Below are the code and all the weights of a small trained network. Each question names an input and a target symbol and asks about switching units off, where a switched-off unit gives its printed mean instead of its output.

import numpy as np


def w(rows, s, z=0):
    codes = np.array(rows[::2]) - 128.0
    scale = np.full(codes.shape[1], s)
    scale[-1] = z or s
    return codes * scale


def f(y):
    return y / 2 * (1 + np.tanh(0.7978845608 * (y + 0.044715 * y**3)))


def softmax(a):
    e = np.exp(a - a.max(-1, keepdims=True))
    return e / e.sum(-1, keepdims=True)


def log_softmax(a):
    a = a - a.max(-1, keepdims=True)
    return a - np.log(np.exp(a).sum(-1, keepdims=True))


def net(x, mask):
    ids = ['Θδζηξφψ'.index(c) for c in x.split()]
    T = len(ids)
    res = E[ids] + P[:T]
    u = 0
    for l in range(2):
        r = res
        for j in range(2):
            rows = slice(3 * j, 3 * j + 3)
            q, k, v = (r @ M[l][rows].T for M in (Q, K, V))
            z = softmax(np.where(np.tri(T) > 0, q @ k.T / 3**0.5, -1e9)) @ v
            o = O[l][rows]
            res = res + np.where(mask[u + j], z, o[:, -1]) @ o[:, :-1]
        u += 2
        y = f(res @ A[l][:, :-1].T + A[l][:, -1])
        res = res + np.where(mask[u : u + 4], y, B[l][:, -1]) @ B[l][:, :-1]
        u += 4
    return log_softmax(res[-1] @ U[:, :-1].T + U[:, -1])


Q, K, V, O, A, B = {}, {}, {}, {}, {}, {}
E = w([
[254,104,187],'Θ',
[150,8,94],'δ',
[78,137,66],'ζ',
[123,156,141],'η',
[140,138,173],'ξ',
[89,125,71],'φ',
[98,71,126],'ψ',
],0.018)
P = w([
[151,108,204],'0',
[170,114,110],'1',
[82,81,107],'2',
[229,129,195],'3',
[215,102,52],'4',
[62,76,139],'5',
[239,133,190],'6',
[225,95,37],'7',
[54,68,156],'8',
[248,135,192],'9',
[254,91,12],'10',
[49,62,174],'11',
],0.007)
Q[0] = w([
[135,88,91],'0.h0',
[64,3,176],'0.h0',
[131,162,143],'0.h0',
[111,147,121],'0.h1',
[124,120,125],'0.h1',
[140,134,131],'0.h1',
],0.04)
K[0] = w([
[100,107,103],'0.h0',
[135,2,118],'0.h0',
[142,149,141],'0.h0',
[114,124,140],'0.h1',
[131,127,117],'0.h1',
[130,132,142],'0.h1',
],0.049)
V[0] = w([
[110,2,185],'0.h0',
[185,181,162],'0.h0',
[137,80,86],'0.h0',
[79,52,155],'0.h1',
[66,41,165],'0.h1',
[182,125,123],'0.h1',
],0.0051)
O[0] = w([
[209,10,252,251],'0.h0',
[134,226,192,90],'0.h0',
[191,87,85,182],'0.h0',
[39,142,197,150],'0.h1',
[28,139,220,152],'0.h1',
[183,161,169,148],'0.h1',
],0.0035,0.0024)
A[0] = w([
[73,79,65,1],'0.n0',
[194,182,145,45],'0.n1',
[68,247,124,75],'0.n2',
[75,117,222,56],'0.n3',
],0.013,0.0087)
B[0] = w([
[169,224,201,254],'0.n0',
[192,214,68,248],'0.n1',
[110,248,25,101],'0.n2',
[110,168,51,217],'0.n3',
],0.015,0.00066)
Q[1] = w([
[145,155,53],'1.h0',
[185,96,110],'1.h0',
[155,137,167],'1.h0',
[32,125,250],'1.h1',
[103,136,99],'1.h1',
[58,140,210],'1.h1',
],0.022)
K[1] = w([
[63,171,234],'1.h0',
[146,177,119],'1.h0',
[159,133,198],'1.h0',
[214,2,87],'1.h1',
[103,174,49],'1.h1',
[191,57,71],'1.h1',
],0.018)
V[1] = w([
[145,54,130],'1.h0',
[106,152,11],'1.h0',
[162,22,190],'1.h0',
[125,160,57],'1.h1',
[253,25,163],'1.h1',
[68,185,148],'1.h1',
],0.0047)
O[1] = w([
[148,58,122,138],'1.h0',
[120,155,180,95],'1.h0',
[144,47,114,159],'1.h0',
[161,138,70,98],'1.h1',
[75,202,254,250],'1.h1',
[149,75,89,80],'1.h1',
],0.007,0.002)
A[1] = w([
[3,146,47,1],'1.n0',
[77,206,130,15],'1.n1',
[94,181,116,222],'1.n2',
[39,105,82,166],'1.n3',
],0.026,0.006)
B[1] = w([
[161,218,205,187],'1.n0',
[120,95,200,187],'1.n1',
[173,112,3,240],'1.n2',
[98,88,98,254],'1.n3',
],0.032,0.0053)
U = w([
[208,117,177,34],'Θ',
[217,10,189,13],'δ',
[76,208,148,169],'ζ',
[141,96,34,25],'η',
[89,131,254,247],'ξ',
[80,167,137,254],'φ',
[14,56,111,169],'ψ',
],0.007)

Each question gives the input, a string of symbols that net reads in full, and the target symbol t.
The units are the heads (3 rows each of Q, K, V and O) and the neurons (one row each of A and B). Each row of codes is followed by its name. A weight is (code - 128) times the scale printed after its matrix; where a second scale follows, it is the last column's (O, A, B and U).
mask holds one flag per unit, layer by layer, with each layer's heads first. A switched-off unit (its flag False) gives its mean, the last column of its rows in O or B, instead of its output. The means were averaged over made-up inputs and are rounded, as every weight is.
A unit's drop is (log p(t) with every unit on - log p(t) with that unit switched off) / (log p(t) with every unit on - log p(t) with every unit switched off).
The circuit of an input: a set's keep is (log p(t) with only the set's units on - log p(t) with every unit switched off) / (log p(t) with every unit on - log p(t) with every unit switched off). Starting from all 12 units, units are removed one at a time, each time the one whose removal leaves the highest keep (on an exact tie, the one counted first), for as long as the keep stays at least 0.8.
circuit, biggest first: the units of the circuit, biggest drop first
k most important neurons: the k neurons with the biggest drops, biggest first
top k neurons in layer l: the k neurons of layer l with the biggest drops, biggest first
input φ φ η φ η ψ ψ η η δ φ η, target ξ: circuit, biggest first	[1.h1]
input η η φ φ η η η ψ ψ η ψ ξ, target ψ: 2 most important neurons	[0.n3 1.n0]
input ζ φ ζ, target Θ: circuit, biggest first	[1.n2 1.n0 0.n0 1.n1]
input η ψ η φ η φ ψ φ φ η Θ η, target δ: circuit, biggest first	[1.n1 1.n2 1.h1]
input ξ Θ ξ, target δ: circuit, biggest first	[1.n1 1.n2 1.h1]
input Θ δ φ, target ξ: circuit, biggest first	[0.h0 0.n3 1.n2]
input η η η φ, target ψ: top 3 neurons in layer 1	[1.n3 1.n2 1.n0]
input φ η η δ η ξ ζ, target ζ: circuit, biggest first	[1.n0 0.h0 0.n2]
input η η ζ ζ φ δ η, target η: 3 most important neurons	[0.n2 1.n2 0.n1]
input ψ ζ φ η η η, target ψ: 2 most important neurons	[0.n0 0.n3]
input η Θ η ξ φ η φ, target ψ: 2 most important neurons	[0.n0 1.n2]
input φ η ψ ψ η ψ ζ ψ η ξ η ξ, target ψ: top 2 neurons in layer 1	[1.n0 1.n3]
input ζ Θ ζ φ φ η η φ ξ, target δ: circuit, biggest first	[1.n1 1.n2 1.h1 0.n3]
input φ η η η ζ η η η φ ψ, target ξ: 2 most important neurons	[1.n2 0.n1]
input φ φ η ζ ζ ζ, target Θ: 3 most important neurons	[1.n0 1.n2 0.n0]
input Θ ζ η ψ Θ ψ η ζ δ, target ξ: 4 most important neurons	[0.n0 1.n2 0.n3 0.n1]
input δ η η η ζ, target ζ: circuit, biggest first	[1.n0]
input δ η η, target ξ: 3 most important neurons	[1.n2 1.n3 0.n2]
input η ψ η η η φ ξ δ ζ, target ξ: circuit, biggest first	[1.h1 1.n1]
input Θ ψ Θ η η η η ψ η η δ φ, target ξ: most important neuron	[0.n0]
input φ η ψ ψ η η, target ψ: 3 most important neurons	[0.n3 0.n0 1.n0]
input η ζ η, target ζ: circuit, biggest first	[1.n0 0.h0 0.n2]
input ζ ζ η ζ φ φ, target η: 3 most important neurons	[0.n0 1.n2 0.n3]
input η φ φ, target η: 3 most important neurons	[0.n0 1.n2 0.n2]
input η Θ ζ, target δ: 2 most important neurons	[1.n1 0.n0]
input δ φ φ ψ ξ, target ξ: top 2 neurons in layer 0	[0.n2 0.n3]
